Below is a small trained network, with its code and all its weights. Each question gives an input and a class and asks what happens when units are switched off, that is, made to give their printed mean instead of their output.

import numpy as np


def w(rows, s, z=0):
    codes = np.array(rows[::2]) - 128.0
    scale = np.full(codes.shape[1], s)
    scale[-1] = z or s
    return codes * scale


def norm(h):
    return h / np.sqrt((h * h).mean(-1, keepdims=True) + 1e-5)


def f(y):
    return np.maximum(y, 0)


def log_softmax(a):
    a = a - a.max(-1, keepdims=True)
    return a - np.log(np.exp(a).sum(-1, keepdims=True))


def net(x, mask):
    res = np.array(x, float).reshape(1, 3) / 4 @ E
    u = 0
    for l in range(3):
        y = f(norm(res) @ A[l][:, :-1].T + A[l][:, -1])
        res = res + np.where(mask[u : u + 7], y, B[l][:, -1]) @ B[l][:, :-1]
        u += 7
    return log_softmax(norm(res)[-1] @ U[:, :-1].T + U[:, -1])


A, B = {}, {}
E = w([
[252,174,205],'x0',
[213,236,82],'x1',
[169,76,13],'x2',
],0.0022)
A[0] = w([
[84,89,131,27],'0.n0',
[139,95,89,61],'0.n1',
[144,93,254,4],'0.n2',
[79,144,117,157],'0.n3',
[144,164,95,75],'0.n4',
[98,211,110,32],'0.n5',
[158,158,134,92],'0.n6',
],0.0074,0.0039)
B[0] = w([
[94,95,136,169],'0.n0',
[145,131,101,160],'0.n1',
[108,162,251,233],'0.n2',
[153,111,154,249],'0.n3',
[118,122,155,165],'0.n4',
[98,151,124,161],'0.n5',
[147,118,146,180],'0.n6',
],0.011,0.0019)
A[1] = w([
[143,163,151,138],'1.n0',
[68,214,149,96],'1.n1',
[104,239,122,62],'1.n2',
[97,193,198,138],'1.n3',
[108,110,19,51],'1.n4',
[81,243,118,83],'1.n5',
[2,36,133,1],'1.n6',
],0.005,0.0045)
B[1] = w([
[125,150,130,187],'1.n0',
[102,166,105,174],'1.n1',
[58,171,37,152],'1.n2',
[121,142,76,253],'1.n3',
[193,80,128,161],'1.n4',
[101,154,89,159],'1.n5',
[2,65,172,189],'1.n6',
],0.0074,0.0026)
A[2] = w([
[148,70,2,27],'2.n0',
[136,164,141,95],'2.n1',
[47,45,143,30],'2.n2',
[6,31,134,4],'2.n3',
[169,146,77,74],'2.n4',
[185,91,141,66],'2.n5',
[121,203,111,122],'2.n6',
],0.0057,0.0038)
B[2] = w([
[143,21,94,192],'2.n0',
[126,104,114,149],'2.n1',
[76,43,137,218],'2.n2',
[1,67,134,250],'2.n3',
[94,120,205,161],'2.n4',
[75,173,101,147],'2.n5',
[108,108,63,195],'2.n6',
],0.0057,0.0023)
U = w([
[183,34,62,144],'0',
[247,182,129,4],'1',
[101,182,249,162],'2',
[84,200,51,255],'3',
[26,43,154,92],'4',
],0.019,0.00098)

Each question gives the input, the list of numbers given to net, and the class t.
The units are the neurons (one row each of A and B). Each row of codes is followed by its name. A weight is (code - 128) times the scale printed after its matrix; where a second scale follows, it is the last column's (A, B and U).
mask holds one flag per neuron, layer by layer. A switched-off neuron (its flag False) gives its mean, the last column of its row in B, instead of its output. The means were averaged over made-up inputs and are rounded, as every weight is.
A unit's drop is (log p(t) with every unit on - log p(t) with that unit switched off) / (log p(t) with every unit on - log p(t) with every unit switched off).
The circuit of an input: a set's keep is (log p(t) with only the set's units on - log p(t) with every unit switched off) / (log p(t) with every unit on - log p(t) with every unit switched off). Starting from the 12 units with the biggest drops (on a tie, the unit counted first), units are removed one at a time, each time the one whose removal leaves the highest keep (on an exact tie, the one counted first), for as long as the keep stays at least 0.8.
units of the circuit, in order: the units of the circuit, biggest drop first
most important unit: the unit with the biggest drop
k most important neurons: the k neurons with the biggest drops, biggest first
top k neurons in layer l: the k neurons of layer l with the biggest drops, biggest first
drop when u is switched off: that unit's drop, to one decimal
input [2,-7,-8], class 2: units of the circuit, in order : 0.n2
input [3,6,-1], class 1: units of the circuit, in order : 0.n6; 0.n2
input [2,-8,-1], class 2: 2 most important neurons : 0.n2; 1.n6
input [-7,5,0], class 0: 2 most important neurons : 0.n2; 1.n4
input [8,0,1], class 1: units of the circuit, in order : 2.n3; 1.n6
input [2,-6,6], class 0: top 2 neurons in layer 1 : 1.n6; 1.n4
input [1,-8,-4], class 2: 2 most important neurons : 0.n2; 1.n6
input [8,-6,7], class 0: top 2 neurons in layer 1 : 1.n0; 1.n1
input [3,4,6], class 1: top 2 neurons in layer 2 : 2.n3; 2.n2
input [-7,2,4], class 0: drop when 0.n2 is switched off : 0.9
input [-6,2,8], class 0: drop when 0.n1 is switched off : 0.0
input [7,7,-3], class 1: drop when 0.n2 is switched off : 0.1
input [0,1,-3], class 2: drop when 0.n0 is switched off : -0.1
input [3,6,0], class 1: most important unit : 0.n6
